Each row of numbers belongs to one of the nodes below and depends on some of the facts about them. Some rows are named. Which node is each other row?

Some facts about the nodes:
badon trifadak trolom; bebatri trifadak treke; beguti trifadak dradofles; bibok trifadak stoneklen; bidrase trifadak nufal; biflin trifadak gaflol; bomi trifadak neki; bregru trifadak gufafen
bremer trifadak firu; breskabren trifadak grusal; breskol trifadak nudram; briskes trifadak skadus; brobuk trifadak grega; bubratrak trifadak sifu; datam trifadak kletras; draflotom trifadak riflar
drogar trifadak kopar; drurula trifadak gufafen; drusar trifadak monosten; dufaflek trifadak stoneklen; dustoklus trifadak skadus; feklor trifadak rogek; feplos trifadak pligre; feri trifadak pesefun
fesa trifadak bubratrak; feskam trifadak nopuplus; fibir trifadak nudram; firu trifadak sifu; flesik trifadak pliguk; fliklugor trifadak kopar; fliru trifadak skadus; flivek trifadak skadus
flolum trifadak dradofles; flubu trifadak monosten; funum trifadak gaflol; gaflol trifadak rogek; gazil trifadak vibrak; gebemok trifadak megil; gemus trifadak plavim; gikam trifadak stegel
giplo trifadak plavim; giskode trifadak gisunum; gisunum trifadak riflar; gonim trifadak nobrelus; gratrum trifadak dradofles; gredrus trifadak bubratrak; greflol trifadak skadus; grega trifadak dradofles
grigros trifadak skadus; groklu trifadak rogek; grozir trifadak nufal; grusal trifadak sifu; gufafen trifadak stipla; kavudril trifadak sebol; kera trifadak grega; kiflim trifadak bubratrak
kisol trifadak monosten; klester trifadak stoneklen; kleti trifadak monosten; kletras trifadak stegel; kunu trifadak monosten; lafas trifadak nufal; litra trifadak bubratrak; lupos trifadak nufal
megil trifadak neki; meskin trifadak nobrelus; migre trifadak gufafen; monosten trifadak neki; movor trifadak gisunum; naplo trifadak sipes; netra trifadak stipla; nidron trifadak pesefun
nires trifadak riflar; nogu trifadak stoneklen; nopuplus trifadak vibrak; nudram trifadak rogek; pefe trifadak gisunum; pepavun trifadak dradofles; pite trifadak gaflol; platre trifadak feri
plavim trifadak flibril; plenugrir trifadak vibrak; plibron trifadak firu; pligre trifadak stegel; plukli trifadak sebol; pogeflik trifadak dradofles; pomok trifadak flibril; pudrak trifadak pliguk
puskiplek trifadak rogek; ragir trifadak nufal; retum trifadak monosten; riflal trifadak beguti; risko trifadak nufal; ritur trifadak plavim; roskom trifadak plavim; rosuvu trifadak treke
rovemum trifadak stoneklen; saster trifadak stegel; sedral trifadak groklu; skadus trifadak pliguk; skamas trifadak kletras; skudu trifadak monosten; skulek trifadak stipla; sodun trifadak kopar
stafa trifadak plavim; staril trifadak pligre; steflam trifadak grega; stegok trifadak grusal; stegradren trifadak tragon; stibros trifadak skadus; stiplam trifadak rogek; stobrige trifadak groklu
stoneklen trifadak vibrak; studru trifadak stegradren; stutro trifadak sipes; tegrulen trifadak gufafen; testota trifadak sipes; tiko trifadak plavim; tistol trifadak skadus; toplon trifadak monosten
tragrel trifadak gaflol; treke trifadak nobrelus; tretres trifadak sipes; trolom trifadak sebol; trufel trifadak pligre; truzal trifadak sebol; tuge trifadak skadus; tusal trifadak kopar
varetrak trifadak monosten; varonol trifadak sipes; vatrem trifadak nufal; vebil trifadak grega; viklak trifadak gaflol; vokles trifadak stoneklen; zafabra trifadak grusal; ziplos trifadak gufafen
ziska trifadak stegel; badon vivi f; bebatri vivi c; bidrase vivi a; biflin vivi i; bregru vivi c; breskol vivi e; brobuk vivi f
datam vivi a; drurula vivi a; drusar vivi d; dufaflek vivi i; feklor vivi a; feplos vivi f; fesa vivi e; feskam vivi c
fibir vivi d; flesik vivi g; fliklugor vivi b; fliru vivi c; flivek vivi e; flolum vivi c; flubu vivi g; funum vivi a
gazil vivi c; gebemok vivi a; gemus vivi a; gikam vivi b; giplo vivi i; giskode vivi d; gonim vivi i; gratrum vivi d
gredrus vivi b; greflol vivi f; grozir vivi b; kavudril vivi a; kera vivi a; kiflim vivi g; kisol vivi f; klester vivi c
kleti vivi i; lafas vivi c; litra vivi c; lupos vivi i; meskin vivi e; migre vivi d; movor vivi g; naplo vivi b
netra vivi d; nires vivi e; nogu vivi e; pefe vivi b; pepavun vivi f; pite vivi h; platre vivi b; plenugrir vivi e
plibron vivi a; plukli vivi g; pogeflik vivi a; ragir vivi g; retum vivi a; riflal vivi e; risko vivi d; roskom vivi e
rosuvu vivi g; rovemum vivi d; saster vivi c; sedral vivi a; skamas vivi f; skulek vivi a; stafa vivi h; stegok vivi a
stibros vivi g; stiplam vivi b; stobrige vivi h; studru vivi h; stutro vivi a; tegrulen vivi g; testota vivi e; toplon vivi b
tretres vivi i; trufel vivi c; truzal vivi b; tuge vivi h; tusal vivi g; varonol vivi c; vatrem vivi h; viklak vivi f
zafabra vivi e; ziplos vivi b; ziska vivi e; badon grodres 83; bebatri grodres 569; beguti grodres 569; bibok grodres 569; bidrase grodres 569
biflin grodres 352; bomi grodres 352; bregru grodres 352; bremer grodres 569; breskabren grodres 83; breskol grodres 569; briskes grodres 569; brobuk grodres 569
bubratrak grodres 569; datam grodres 352; dradofles grodres 569; draflotom grodres 352; drogar grodres 569; drurula grodres 569; drusar grodres 83; dufaflek grodres 569
dustoklus grodres 352; feklor grodres 352; feplos grodres 83; feri grodres 352; fesa grodres 83; feskam grodres 83; fibir grodres 569; firu grodres 83
flesik grodres 352; flibril grodres 569; fliklugor grodres 569; fliru grodres 83; flivek grodres 352; flolum grodres 83; flubu grodres 83; funum grodres 83
gaflol grodres 83; gazil grodres 569; gebemok grodres 569; gemus grodres 83; gikam grodres 569; giplo grodres 83; giskode grodres 83; gisunum grodres 569
gonim grodres 569; gratrum grodres 83; gredrus grodres 83; greflol grodres 352; grega grodres 352; grigros grodres 352; groklu grodres 83; grozir grodres 83
grusal grodres 83; gufafen grodres 83; kavudril grodres 83; kera grodres 569; kiflim grodres 83; kisol grodres 83; klester grodres 569; kleti grodres 569
kletras grodres 352; kopar grodres 352; kunu grodres 83; lafas grodres 352; litra grodres 83; lupos grodres 569; megil grodres 569; meskin grodres 352
migre grodres 83; monosten grodres 569; movor grodres 352; naplo grodres 352; neki grodres 569; netra grodres 83; nidron grodres 352; nires grodres 352
nobrelus grodres 352; nogu grodres 569; nopuplus grodres 569; nudram grodres 569; nufal grodres 569; pefe grodres 352; pepavun grodres 83; pesefun grodres 569
pite grodres 352; platre grodres 352; plavim grodres 569; plenugrir grodres 352; plibron grodres 569; pligre grodres 352; pliguk grodres 352; plukli grodres 83
pogeflik grodres 352; pomok grodres 352; pudrak grodres 569; puskiplek grodres 352; ragir grodres 352; retum grodres 352; riflal grodres 83; riflar grodres 569
risko grodres 569; ritur grodres 83; rogek grodres 83; roskom grodres 352; rosuvu grodres 569; rovemum grodres 569; saster grodres 569; sebol grodres 569
sedral grodres 352; sifu grodres 569; sipes grodres 352; skadus grodres 83; skamas grodres 352; skudu grodres 83; skulek grodres 83; sodun grodres 569
stafa grodres 83; staril grodres 83; steflam grodres 569; stegel grodres 352; stegok grodres 352; stegradren grodres 569; stibros grodres 352; stipla grodres 569
stiplam grodres 352; stobrige grodres 569; stoneklen grodres 569; studru grodres 83; stutro grodres 83; tegrulen grodres 352; testota grodres 83; tiko grodres 83
tistol grodres 569; toplon grodres 83; tragon grodres 83; tragrel grodres 83; treke grodres 352; tretres grodres 83; trolom grodres 83; trufel grodres 83
truzal grodres 83; tuge grodres 352; tusal grodres 569; varetrak grodres 83; varonol grodres 352; vatrem grodres 569; vebil grodres 569; vibrak grodres 352
viklak grodres 83; vokles grodres 569; zafabra grodres 352; ziplos grodres 352; ziska grodres 83; bibok lobur klester; bibok lobur dufaflek; bidrase lobur risko
bidrase lobur ragir; bidrase lobur grozir; bregru lobur drurula; bremer lobur plibron; breskabren lobur zafabra; briskes lobur grigros; briskes lobur tuge; draflotom lobur nires
feklor lobur stiplam; feplos lobur staril; flesik lobur pudrak; fliru lobur stibros; flivek lobur fliru; flubu lobur varetrak; gikam lobur saster; giplo lobur roskom
giplo lobur tiko; gonim lobur meskin; gredrus lobur kiflim; greflol lobur tistol; grozir lobur bidrase; kavudril lobur truzal; kiflim lobur gredrus; kisol lobur varetrak
kleti lobur retum; kleti lobur toplon; litra lobur gredrus; litra lobur kiflim; lupos lobur risko; lupos lobur vatrem; meskin lobur gonim; migre lobur ziplos
movor lobur giskode; nogu lobur vokles; pefe lobur giskode; pefe lobur movor; plenugrir lobur gazil; puskiplek lobur feklor; ragir lobur grozir; risko lobur grozir
risko lobur vatrem; roskom lobur giplo; roskom lobur tiko; roskom lobur gemus; rovemum lobur vokles; saster lobur gikam; saster lobur ziska; skudu lobur kleti
sodun lobur fliklugor; stafa lobur giplo; staril lobur trufel; steflam lobur kera; steflam lobur vebil; stobrige lobur sedral; stutro lobur tretres; tegrulen lobur ziplos
tegrulen lobur drurula; testota lobur varonol; tiko lobur stafa; tragrel lobur biflin; truzal lobur kavudril; varetrak lobur drusar; varetrak lobur kunu; vatrem lobur grozir
vatrem lobur bidrase; vokles lobur rovemum; vokles lobur dufaflek; zafabra lobur breskabren

Some nodes and their rows:
grega: [ 2.58  2.79  0.94 -1.58 -0.93 -0.42 -2.50 -0.01  0.38  4.03  0.95 -3.45
 -0.88  2.13 -0.62  0.64  0.33  4.39 -1.02 -1.95  0.92 -1.59 -0.81  3.16
 -0.50 -0.68 -1.63]
tegrulen: [ 0.74  3.06  0.55 -1.05 -0.14 -1.91 -2.86  0.73 -1.21  4.03  0.37 -3.57
  0.18  2.55 -0.85 -1.52  0.75  3.60 -0.72 -2.83  0.15 -0.52  1.20  3.06
  0.08 -1.34 -0.47]
plibron: [ 0.04  0.95  0.18  0.05 -1.12 -2.39 -2.41 -0.78 -1.22  3.78  3.80 -1.89
 -1.16  0.04 -0.48 -1.38 -1.75  3.65 -1.14 -0.91 -0.29  1.41 -0.67  2.94
 -1.35  0.35 -1.72]
giplo: [-0.74  0.70 -2.50 -0.45  0.86 -2.45 -2.06  1.20  0.60  5.13  2.74 -0.21
 -5.93  1.87  0.64 -2.54  2.42  2.80  1.63 -2.11 -0.69  2.37 -0.84 -2.62
  0.53 -0.43 -2.32]
bomi: [ 1.06 -0.11  1.68 -1.47 -1.91  1.24 -4.45 -0.71  1.31  3.56  0.27 -5.49
  0.02  0.66 -2.02 -2.30  1.51  1.15  0.60 -1.69  0.10 -2.13 -0.53  2.15
 -2.31 -0.70  0.34]
datam: [ 0.26  3.07  0.77 -0.64 -0.07 -1.16 -3.48 -0.06 -0.68  4.35  0.16 -2.09
 -0.02  0.64 -0.65 -0.45 -0.57  3.58 -1.07 -2.13 -0.30 -0.99 -0.76  2.80
 -1.33 -0.10 -1.22]
kavudril: [-2.19  0.06 -1.99  0.03  0.10 -2.77 -3.24  0.70 -1.00  4.03  2.33 -1.69
 -2.19  2.76 -0.76 -0.07  0.48  3.12 -0.58 -0.63  0.57  2.66  0.78  2.49
 -0.52  0.24  0.94]
sifu: [ 2.27  0.70  0.34 -0.90 -2.01 -1.60 -1.45 -0.74 -0.13  3.48  4.69 -3.32
 -2.04  1.53 -0.42 -0.23 -0.87  4.52 -1.14 -0.71  1.09  0.79 -0.71  3.33
 -0.53 -0.25 -2.23]
pefe: [ 0.36  2.99  0.11 -1.07 -0.24 -1.82 -3.01  0.39 -1.05  3.90  0.18 -3.02
 -0.29  2.68 -1.05 -1.47  1.39  3.66 -0.10 -2.50  0.05 -0.68  1.56  3.56
 -0.77 -1.14 -1.34]
tiko: [ 0.12  0.88 -1.63 -0.75  0.22 -2.67 -1.86  1.65 -0.66  3.97  3.42 -1.44
 -4.89  3.10  0.06 -2.35  2.13  3.10  1.39 -1.72  0.03  1.73 -0.39 -1.39
  0.60 -0.58 -0.51]
bibok: [ 0.19  0.87 -0.99 -0.61 -2.51 -3.07 -2.47 -0.34 -1.82  3.32  3.54 -3.07
 -1.64  1.49 -0.51 -1.79  0.08  3.85 -0.95 -0.78  0.20  1.53  1.36  3.38
 -0.45 -0.73 -1.34]
platre: [ 0.74  3.06  1.26 -0.88 -0.15 -1.82 -2.96 -0.12 -1.56  3.15  0.39 -2.58
 -0.25  1.65 -1.87 -1.32  0.28  3.76 -0.17 -2.41 -0.04 -2.03  0.26  2.83
 -1.61 -0.32 -1.29]
bebatri: [ 0.31  0.84  0.83  0.16 -0.67 -2.78 -2.00 -0.79 -1.54  3.08  4.26 -2.43
 -0.88  0.97 -1.42 -2.10 -1.49  3.58 -0.70 -1.35 -0.03  0.97 -0.20  3.06
 -1.20  0.14 -1.48]
sebol: [ 2.15  0.53  0.30 -0.90 -2.05 -1.61 -1.62 -0.79 -0.09  3.39  4.61 -3.36
 -1.99  1.47 -0.44 -0.43 -0.87  4.29 -1.10 -0.72  1.04  0.80 -0.62  3.24
 -0.54 -0.26 -2.06]
nogu: [-0.77  0.95 -0.37  0.96 -0.14 -3.45 -2.20 -0.68 -1.51  3.55  3.93 -2.84
  0.07  3.26 -2.07 -2.87 -0.26  3.47 -0.93 -1.70 -0.23  2.65  1.91  5.69
  0.14 -0.52 -0.89]
plenugrir: [ 0.22  3.24  1.16 -0.22  1.70 -1.86 -2.64  0.62 -0.73  4.14  0.86 -2.77
  0.91  3.27 -1.55 -1.99  0.27  3.51 -0.05 -3.37 -0.13 -0.17  1.08  4.10
 -0.41 -0.98 -1.16]
fliru: [-0.99  1.65 -1.35  0.07  1.38 -4.19 -1.60  1.27 -2.06  3.37  3.24 -0.80
 -2.48  3.89 -0.73  0.50 -0.39  4.88 -0.72 -1.41  1.23  2.23  0.87  2.46
  0.21  0.20 -0.04]

Which node is each row?
No name comes twice in this set of rows, the named rows included.
[ 0.76  2.32 -1.08 -0.74 -1.79 -4.05 -1.50  0.24 -2.75  3.42  3.93 -1.90
 -2.15  1.65  0.28 -0.82 -0.74  5.36 -1.35 -0.98  0.50  1.64  1.24  3.11
  0.02 -0.69 -2.36] : briskes
[ 0.51  0.83  0.81  0.11 -0.64 -2.72 -1.87 -0.77 -1.34  3.19  4.34 -2.40
 -0.96  1.15 -1.25 -1.91 -1.55  3.81 -0.78 -1.43  0.09  1.06 -0.24  3.22
 -1.02  0.13 -1.60] : gazil
[ 0.36  0.90  0.76  0.21 -0.70 -2.89 -1.98 -0.83 -1.62  3.09  4.29 -2.34
 -0.91  1.08 -1.39 -1.92 -1.58  3.74 -0.83 -1.37 -0.12  0.96 -0.08  3.23
 -1.11  0.19 -1.50] : klester
[ 0.39  4.76  0.53 -0.21  2.09 -3.11 -1.92  1.02 -1.85  4.19  0.87 -1.62
  0.53  3.76 -0.94 -1.09 -0.11  4.88 -0.76 -3.46 -0.05  0.18  1.39  4.49
  0.30 -0.94 -1.83] : flivek
[-0.41  3.05  0.50 -0.05  1.29 -2.14 -3.04  0.41 -0.97  4.25  0.39 -2.99
  1.00  3.70 -1.75 -2.32  1.00  3.32 -0.31 -3.16 -0.45  0.31  1.72  4.85
 -0.01 -1.07 -0.60] : meskin
[ 1.15  4.15  0.77 -0.26  2.69 -1.65 -1.90  1.42  0.14  5.27  1.41 -1.64
 -1.63  3.41 -0.35 -4.99  2.10  2.63  1.79 -4.87 -1.97  0.44 -0.25  0.44
  1.19 -1.74 -2.56] : roskom
[-0.81  1.09 -1.93 -0.13 -1.91 -2.38 -3.06  0.30  0.09  3.78  3.60 -2.41
 -0.97 -0.30 -0.30 -0.82 -0.93  3.58 -0.17 -0.29  1.54  2.00  1.82  2.10
 -1.45 -1.40 -3.51] : lupos
[-1.14  0.27 -0.92  0.54  3.16 -3.48 -1.12  0.74  0.59  4.47  3.21 -0.97
 -3.99  3.48 -1.49 -3.18  1.52  2.93  1.47 -3.49  0.00  2.34  0.15 -1.15
  0.81 -0.49 -2.03] : stafa
[-0.86  0.39 -0.40  0.08  0.69 -2.26 -2.61  0.35 -0.77  3.45  3.16 -1.03
 -2.75  1.67 -1.07  0.05 -0.82  3.32 -0.27 -0.78  0.67  1.15 -1.46  0.83
 -1.24  1.07  0.27] : gemus
[-1.15 -2.58  1.01  0.10  0.32 -0.03 -3.79 -0.62  1.11  2.51  3.52 -3.87
 -1.42  2.26 -3.22 -2.25  0.55  0.53  1.70 -0.64  0.62  0.52 -0.83  1.80
 -2.79  0.91  2.02] : drusar
[ 1.59  4.51  1.07 -0.73  0.25 -2.90 -1.87  0.58 -2.45  3.56  0.74 -2.08
 -0.27  2.38 -0.89 -0.11 -0.74  5.37 -1.70 -2.85  0.33 -1.50 -0.10  2.92
  0.10 -0.48 -1.33] : stibros
[-0.15  0.42  0.08  0.04 -1.02 -2.86 -2.15 -1.32 -0.88  3.44  3.53 -2.18
 -1.53  0.12 -1.25 -1.38 -1.41  3.81 -1.05 -1.22  0.13  0.84  0.00  2.59
 -1.56  0.24 -2.60] : brobuk
[-1.09  2.08 -1.97  0.52  0.37 -2.33 -3.30  3.51  0.23  1.52  4.93 -2.36
  0.18  2.24 -2.22  0.20 -1.01  3.40  2.34  0.26  4.93  1.35  2.53  0.12
 -1.35 -2.24 -1.16] : grozir
[ 0.91  0.78  0.24 -0.62 -2.16 -2.74 -2.12 -0.75 -1.85  2.80  4.01 -2.76
 -1.80  0.64 -0.95 -1.51 -0.93  4.02 -0.79 -0.67  0.20  0.38 -0.03  2.56
 -1.26 -0.02 -1.57] : vebil
[-1.34  0.01 -1.52 -0.17  0.01 -3.29 -2.51  0.56 -1.40  2.96  2.75 -2.26
 -2.50  4.02 -1.74 -0.75  1.32  3.54  0.18 -0.83  1.08  1.76  1.60  2.77
 -0.49  0.04  0.66] : truzal

The same nodes again, as new rows of numbers:
Known rows:
fliru: [-0.37 -2.71 -0.38 -1.28  1.75  1.55  0.43 -0.81  4.18  1.34  0.95  1.07
  0.06]
stibros: [ 1.39  2.62 -1.93 -3.41 -0.27  4.25  5.51  0.04  3.45  0.54 -0.10  1.74
 -0.16]
sodun: [-2.68 -2.58 -0.59  1.48  1.60 -1.54 -3.05 -1.34 -0.02  1.21  2.39  0.29
  0.92]
giskode: [-0.47  1.99  0.64  0.52  0.83 -1.96  2.58 -0.51  2.61  0.41  0.05 -1.06
  1.51]
naplo: [-0.18  3.22 -2.78 -1.48 -2.81  3.89  2.66  1.44  1.48 -1.41 -0.61  1.09
 -0.76]
drusar: [-2.51  4.49  0.58  2.57 -2.74 -3.97 -0.40  0.21  0.53 -2.18  0.50 -1.59
  1.56]
monosten: [ 0.14  1.65  2.99  3.00 -2.03 -5.91 -6.34  1.15 -6.38 -1.24 -1.37 -3.41
  1.35]
toplon: [-2.92  4.39 -0.76  2.06 -2.99 -2.68 -1.58  1.57  0.78 -1.35 -0.43 -2.52
  2.34]
riflar: [ 3.26 -2.53  1.74  0.56  3.01 -2.90 -3.26 -0.05 -3.79  1.85 -1.06 -2.05
  0.40]
stegel: [ 5.54  1.63  1.12 -3.24 -1.89  2.82  1.17  1.09 -4.14 -1.28 -2.47  0.96
 -2.21]
kiflim: [-0.87  1.38 -1.02  0.17  0.70 -0.67  0.94 -0.05  1.64  0.90  0.40 -0.86
  1.56]
bomi: [-1.26  4.29  0.17 -1.88 -5.20  2.28  1.10  0.38 -0.64 -2.64  0.35  1.95
 -0.31]
sebol: [ 3.21 -2.56  1.77  0.49  3.05 -2.86 -3.31 -0.01 -3.74  1.82 -1.02 -1.98
  0.42]
trolom: [ 4.18 -0.98  1.63 -0.86  1.22 -0.75 -1.65  0.31 -3.90  0.70 -1.62 -0.96
 -0.53]
meskin: [ 0.21  2.12 -0.79 -0.56 -3.07  2.75  3.69  0.79  2.22 -3.02 -0.75  1.68
 -2.32]
rosuvu: [-2.17 -0.86 -1.41  2.08  2.33 -2.23 -1.30 -0.44  0.98  1.71  1.28 -1.49
  1.78]
rogek: [ 4.25 -1.29  1.43 -0.94  1.49 -0.62 -1.40  0.32 -3.78  0.91 -1.57 -0.82
 -0.52]

Which node is each row?
No name comes twice in this set of rows, the named rows included.
[ 0.57 -1.17 -1.64 -2.21 -1.29  5.28  3.41 -0.41  3.09 -1.69  0.61  3.88
 -3.31] : greflol
[ 0.65  3.12  0.19 -1.13 -2.92  1.96  4.47  0.80  3.18 -2.51 -1.23  0.91
 -1.49] : nires
[-0.72  0.39  0.52  1.24  0.29 -1.53  1.64 -0.05  3.29 -0.70 -0.33 -0.80
  0.01] : ziska
[-1.34 -1.58  1.01 -0.35  3.11 -2.20 -0.41 -1.68  2.82  2.93  1.61 -0.57
  2.71] : pudrak
[ 0.75  4.17 -1.80 -2.19 -2.47  3.20  3.55  1.56  2.52 -0.75 -1.22  0.38
  0.06] : stiplam
[-0.15  1.06 -1.86 -0.02 -2.97  3.60  2.84  0.68  1.39 -3.34 -0.22  2.41
 -3.47] : plenugrir
[-1.62 -0.08  0.04 -0.55 -0.04 -0.08 -0.46 -0.95  0.92  0.58  1.42  0.77
  1.06] : ritur
[ 1.26  1.71 -0.21 -4.51 -0.88  4.34  4.51 -0.77  3.16  0.47  0.55  2.90
 -0.08] : grigros
[-2.08 -1.03 -2.30  2.26  2.26 -1.75 -1.90  0.27  1.72  1.61  0.78 -1.86
  1.57] : gikam
[-1.52 -0.53 -1.96  1.95  0.48 -0.21  0.35 -0.73  0.60 -0.80  1.63  0.78
 -0.88] : migre
[-5.38  0.81  0.81 -1.14 -2.75  6.46  6.57  2.46 -2.21  0.47 -3.50  0.02
  0.31] : ragir
[ 0.16  3.23 -2.71 -1.52 -2.80  3.93  2.57  1.53  1.25 -1.40 -0.83  0.98
 -0.92] : platre
[-1.73 -2.79 -1.56  3.71  1.95 -2.49 -2.01 -0.81  2.31 -0.63  1.84 -0.28
 -0.97] : nogu
[-2.63  4.18  1.66  0.58 -3.36 -3.36 -2.11 -0.16  0.21 -1.39  0.95 -0.92
  2.56] : kunu

